Here is a tiny trained network, its code and every weight. The questions are about switching its units off for an input and a target symbol, where a switched-off unit gives its printed mean instead of its output.

import numpy as np


def w(rows, s, z=0):
    codes = np.array(rows[::2]) - 128.0
    scale = np.full(codes.shape[1], s)
    scale[-1] = z or s
    return codes * scale


def f(y):
    return y / 2 * (1 + np.tanh(0.7978845608 * (y + 0.044715 * y**3)))


def softmax(a):
    e = np.exp(a - a.max(-1, keepdims=True))
    return e / e.sum(-1, keepdims=True)


def log_softmax(a):
    a = a - a.max(-1, keepdims=True)
    return a - np.log(np.exp(a).sum(-1, keepdims=True))


def net(x, mask):
    ids = ['ΘΛΞεπτ'.index(c) for c in x.split()]
    T = len(ids)
    res = E[ids] + P[:T]
    q, k, v = (res @ M[0].T for M in (Q, K, V))
    z = softmax(np.where(np.tri(T) > 0, q @ k.T / 2**0.5, -1e9)) @ v
    res = res + np.where(mask[0], z, O[0][:, -1]) @ O[0][:, :-1]
    y = f(res @ A[0][:, :-1].T + A[0][:, -1])
    res = res + np.where(mask[1:17], y, B[0][:, -1]) @ B[0][:, :-1]
    return log_softmax(res[-1] @ U[:, :-1].T + U[:, -1])


Q, K, V, O, A, B = {}, {}, {}, {}, {}, {}
E = w([
[109,79,125,165,85],'Θ',
[88,71,119,128,92],'Λ',
[134,124,114,110,142],'Ξ',
[206,173,163,184,172],'ε',
[245,26,190,224,79],'π',
[182,246,181,79,255],'τ',
],0.0095)
P = w([
[110,208,136,204,117],'0',
[146,113,99,63,124],'1',
[119,53,64,129,227],'2',
[49,86,180,172,176],'3',
[214,124,148,72,122],'4',
[188,6,148,188,147],'5',
],0.014)
Q[0] = w([
[193,11,226,101,76],'h0',
[138,61,91,166,193],'h0',
],0.012)
K[0] = w([
[104,70,186,141,232],'h0',
[5,150,174,213,105],'h0',
],0.011)
V[0] = w([
[205,150,248,206,159],'h0',
[91,76,70,206,18],'h0',
],0.011)
O[0] = w([
[113,135,127,115,7,254],'h0',
[146,141,218,117,169,153],'h0',
],0.019,0.0068)
A[0] = w([
[152,113,165,148,222,49],'n0',
[127,78,75,167,178,186],'n1',
[134,154,65,59,137,252],'n2',
[74,168,114,97,124,204],'n3',
[124,140,178,187,152,115],'n4',
[127,104,131,126,157,208],'n5',
[61,128,193,160,150,233],'n6',
[65,63,127,128,109,201],'n7',
[184,94,178,55,115,11],'n8',
[162,75,96,82,186,103],'n9',
[178,100,70,129,151,175],'n10',
[164,240,135,174,127,117],'n11',
[200,93,99,66,93,123],'n12',
[162,142,7,108,147,1],'n13',
[98,151,136,160,71,137],'n14',
[119,102,108,158,172,147],'n15',
],0.014,0.0067)
B[0] = w([
[178,74,155,165,109,180],'n0',
[2,173,158,77,206,158],'n1',
[195,135,157,141,190,195],'n2',
[105,93,139,129,96,168],'n3',
[154,142,112,72,114,177],'n4',
[95,141,133,174,119,165],'n5',
[120,67,74,161,105,227],'n6',
[191,164,158,118,146,229],'n7',
[48,76,92,52,57,178],'n8',
[82,108,182,200,191,154],'n9',
[129,167,112,87,207,168],'n10',
[135,156,70,86,81,160],'n11',
[126,145,153,54,175,231],'n12',
[77,45,102,149,150,179],'n13',
[114,112,116,160,206,247],'n14',
[75,115,177,132,199,140],'n15',
],0.011,0.012)
U = w([
[124,75,39,151,68,224],'Θ',
[86,80,139,192,144,95],'Λ',
[78,204,194,133,172,200],'Ξ',
[246,190,168,127,122,209],'ε',
[81,122,138,52,103,22],'π',
[135,102,77,102,159,2],'τ',
],0.011,0.0061)

Each question gives the input, a string of symbols that net reads in full, and the target symbol t.
The units are the heads (2 rows each of Q, K, V and O) and the neurons (one row each of A and B). Each row of codes is followed by its name. A weight is (code - 128) times the scale printed after its matrix; where a second scale follows, it is the last column's (O, A, B and U).
mask holds one flag per unit, heads first, then neurons. A switched-off unit (its flag False) gives its mean, the last column of its rows in O or B, instead of its output. The means were averaged over made-up inputs and are rounded, as every weight is.
A unit's drop is (log p(t) with every unit on - log p(t) with that unit switched off) / (log p(t) with every unit on - log p(t) with every unit switched off).
The circuit of an input: a set's keep is (log p(t) with only the set's units on - log p(t) with every unit switched off) / (log p(t) with every unit on - log p(t) with every unit switched off). Starting from the 12 units with the biggest drops (on a tie, the unit counted first), units are removed one at a time, each time the one whose removal leaves the highest keep (on an exact tie, the one counted first), for as long as the keep stays at least 0.8.
units of the circuit, in order: the units of the circuit, biggest drop first
unit that matters most: the unit with the biggest drop
top k neurons: the k neurons with the biggest drops, biggest first
input τ ε Λ Λ Θ, target Λ: units of the circuit, in order -> h0, n0, n9
input τ Λ Ξ Θ, target Θ: units of the circuit, in order -> n6, n1
input Λ τ Λ Ξ π τ, target Ξ: top 2 neurons -> n6, n1
input ε Θ Θ Ξ π, target π: units of the circuit, in order -> n8, n12
input π τ Θ, target π: units of the circuit, in order -> h0
input π Λ ε, target π: units of the circuit, in order -> h0, n8
input Ξ Ξ Θ Λ π Ξ, target Λ: top 3 neurons -> n0, n9, n12
input ε Ξ ε, target ε: units of the circuit, in order -> h0, n7, n8, n6
input Λ τ Λ Ξ, target Θ: top 2 neurons -> n6, n14
input Ξ Ξ Θ Ξ Ξ, target Ξ: units of the circuit, in order -> h0, n9, n6
input Λ π τ Ξ Λ τ, target Ξ: top 3 neurons -> n6, n1, n7
input Ξ Θ Λ ε Λ π, target ε: top 3 neurons -> n7, n12, n6
input Ξ Λ Λ Ξ τ, target τ: units of the circuit, in order -> h0, n13, n2
input Λ Θ ε, target Λ: units of the circuit, in order -> h0, n0, n7
input Ξ Λ Λ, target Ξ: unit that matters most -> n1
input Ξ Λ π π Θ, target π: units of the circuit, in order -> n8, h0
input Ξ Λ π Ξ Ξ, target π: top 2 neurons -> n8, n7
input Ξ Λ Θ τ π, target τ: top 2 neurons -> n13, n12
input Ξ Λ Ξ π Ξ π, target π: units of the circuit, in order -> n8, h0, n12
input Λ Ξ Ξ Θ, target Θ: top 2 neurons -> n6, n4
input Θ Θ π Θ Λ, target π: units of the circuit, in order -> n8, h0
input ε ε τ, target ε: top neuron -> n2
input Λ Θ π ε Λ ε, target ε: top 2 neurons -> n7, n6
input τ Λ Λ Ξ Θ, target Ξ: top 2 neurons -> n6, n9
input Ξ Θ Θ τ Λ Λ, target τ: top 2 neurons -> n12, n13
input τ π ε, target τ: top 2 neurons -> n12, n13
input ε Ξ ε Λ Λ τ, target Λ: top 3 neurons -> n9, n0, n7
